Below are the code and all the weights of a small trained network. Each question names an input and a class and asks about switching units off, where a switched-off unit gives its printed mean instead of its output.

import numpy as np


def w(rows, s, z=0):
    codes = np.array(rows[::2]) - 128.0
    scale = np.full(codes.shape[1], s)
    scale[-1] = z or s
    return codes * scale


def f(y):
    return y / 2 * (1 + np.tanh(0.7978845608 * (y + 0.044715 * y**3)))


def log_softmax(a):
    a = a - a.max(-1, keepdims=True)
    return a - np.log(np.exp(a).sum(-1, keepdims=True))


def net(x, mask):
    res = np.array(x, float).reshape(1, 4) / 4 @ E
    y = f(res @ A[0][:, :-1].T + A[0][:, -1])
    res = res + np.where(mask, y, B[0][:, -1]) @ B[0][:, :-1]
    return log_softmax(res[-1] @ U[:, :-1].T + U[:, -1])


A, B = {}, {}
E = w([
[166,142,157,1,81],'x0',
[158,26,144,161,8],'x1',
[23,105,241,127,128],'x2',
[224,90,195,134,229],'x3',
],0.0077)
A[0] = w([
[144,64,113,168,96,64],'neuron 1',
[152,90,143,80,88,101],'neuron 2',
[140,224,125,63,171,40],'neuron 3',
[164,138,55,189,135,77],'neuron 4',
[107,155,88,97,88,65],'neuron 5',
[160,105,155,145,177,51],'neuron 6',
[161,80,150,122,177,50],'neuron 7',
[44,78,158,106,137,112],'neuron 8',
[136,61,143,197,68,65],'neuron 9',
[46,132,50,138,117,52],'neuron 10',
[163,133,57,129,133,22],'neuron 11',
[136,60,127,138,100,24],'neuron 12',
[152,98,169,165,176,126],'neuron 13',
[148,152,104,135,129,11],'neuron 14',
[147,54,119,118,99,67],'neuron 15',
[170,120,171,126,169,87],'neuron 16',
[106,87,107,220,183,30],'neuron 17',
[126,87,118,184,169,39],'neuron 18',
[81,117,173,119,135,154],'neuron 19',
[68,126,65,173,115,101],'neuron 20',
[169,135,169,150,150,36],'neuron 21',
[127,115,126,125,132,3],'neuron 22',
[97,107,224,121,116,100],'neuron 23',
[155,114,154,137,154,19],'neuron 24',
[187,133,69,116,114,83],'neuron 25',
[152,106,148,158,87,41],'neuron 26',
[108,133,95,39,88,86],'neuron 27',
[56,144,244,195,140,19],'neuron 28',
[156,99,54,131,146,56],'neuron 29',
[158,112,155,137,157,37],'neuron 30',
[91,128,100,213,133,57],'neuron 31',
[80,226,123,181,199,46],'neuron 32',
[212,117,182,98,160,55],'neuron 33',
[62,145,97,175,109,80],'neuron 34',
[155,185,163,8,98,143],'neuron 35',
[112,85,126,221,120,96],'neuron 36',
[80,165,94,81,69,42],'neuron 37',
],0.014,0.0063)
B[0] = w([
[68,131,166,78,201,175],'neuron 1',
[79,65,154,114,233,175],'neuron 2',
[24,97,135,46,182,211],'neuron 3',
[213,195,130,92,214,200],'neuron 4',
[136,157,221,147,122,169],'neuron 5',
[95,168,209,138,68,166],'neuron 6',
[97,191,218,131,27,163],'neuron 7',
[214,214,83,116,153,201],'neuron 8',
[36,135,150,60,184,210],'neuron 9',
[95,152,254,184,68,190],'neuron 10',
[159,226,167,59,184,164],'neuron 11',
[71,170,157,70,122,154],'neuron 12',
[108,124,199,208,73,200],'neuron 13',
[135,155,171,85,126,124],'neuron 14',
[66,142,148,25,207,167],'neuron 15',
[125,137,194,159,103,176],'neuron 16',
[160,50,173,139,182,204],'neuron 17',
[181,53,238,151,152,165],'neuron 18',
[204,173,55,115,173,193],'neuron 19',
[139,129,196,195,113,193],'neuron 20',
[102,175,219,117,67,145],'neuron 21',
[137,165,238,44,112,109],'neuron 22',
[189,193,94,117,184,211],'neuron 23',
[90,210,215,101,65,133],'neuron 24',
[218,254,75,72,183,186],'neuron 25',
[51,155,157,56,154,147],'neuron 26',
[178,116,220,171,115,199],'neuron 27',
[207,229,67,65,142,226],'neuron 28',
[193,178,146,78,139,166],'neuron 29',
[110,174,194,117,76,141],'neuron 30',
[175,43,168,160,164,183],'neuron 31',
[28,70,113,31,183,234],'neuron 32',
[121,148,214,173,65,191],'neuron 33',
[166,114,199,164,73,183],'neuron 34',
[157,3,132,193,199,254],'neuron 35',
[110,97,111,136,217,203],'neuron 36',
[121,178,248,154,92,194],'neuron 37',
],0.0078,0.0087)
U = w([
[194,197,108,73,164,89],'0',
[11,104,135,41,176,119],'1',
[113,141,194,159,80,115],'2',
[150,57,144,129,165,250],'3',
[139,48,2,201,137,217],'4',
[74,109,90,75,34,69],'5',
[47,153,63,108,51,62],'6',
],0.014,0.013)

Each question gives the input, the list of numbers given to net, and the class t.
The units are the neurons (one row each of A and B). Each row of codes is followed by its name. A weight is (code - 128) times the scale printed after its matrix; where a second scale follows, it is the last column's (A, B and U).
mask holds one flag per neuron, in row order. A switched-off neuron (its flag False) gives its mean, the last column of its row in B, instead of its output. The means were averaged over made-up inputs and are rounded, as every weight is.
A unit's drop is (log p(t) with every unit on - log p(t) with that unit switched off) / (log p(t) with every unit on - log p(t) with every unit switched off).
The circuit of an input: a set's keep is (log p(t) with only the set's units on - log p(t) with every unit switched off) / (log p(t) with every unit on - log p(t) with every unit switched off). Starting from the 12 units with the biggest drops (on a tie, the unit counted first), units are removed one at a time, each time the one whose removal leaves the highest keep (on an exact tie, the one counted first), for as long as the keep stays at least 0.8.
circuit, biggest first: the units of the circuit, biggest drop first
unit that matters most: the unit with the biggest drop
k most important neurons: the k neurons with the biggest drops, biggest first
drop of u: that unit's drop, to one decimal
input [5,-7,-5,1], class 1: circuit, biggest first	[neuron 3]
input [-6,0,4,-6], class 2: 3 most important neurons	[neuron 10; neuron 34; neuron 35]
input [-2,-4,8,8], class 0: 3 most important neurons	[neuron 28; neuron 23; neuron 19]
input [0,0,-7,-8], class 2: 2 most important neurons	[neuron 10; neuron 37]
input [7,-6,-5,-3], class 3: 4 most important neurons	[neuron 35; neuron 27; neuron 32; neuron 9]
input [-1,2,5,-6], class 2: 2 most important neurons	[neuron 10; neuron 34]
input [6,-4,3,3], class 3: 2 most important neurons	[neuron 35; neuron 32]
input [7,-4,-1,-5], class 3: 2 most important neurons	[neuron 35; neuron 27]
input [-3,7,6,2], class 1: 2 most important neurons	[neuron 9; neuron 1]
input [-3,-6,-5,2], class 1: 3 most important neurons	[neuron 32; neuron 3; neuron 28]
input [-1,7,-7,-2], class 0: 3 most important neurons	[neuron 25; neuron 4; neuron 32]
input [-8,-8,-4,4], class 1: drop of neuron 32	1.7
input [7,2,-5,-2], class 3: drop of neuron 28	0.1
input [0,7,-6,8], class 2: unit that matters most	neuron 33
input [-8,8,2,5], class 1: drop of neuron 9	0.4
input [7,-6,-3,-5], class 3: drop of neuron 9	0.2
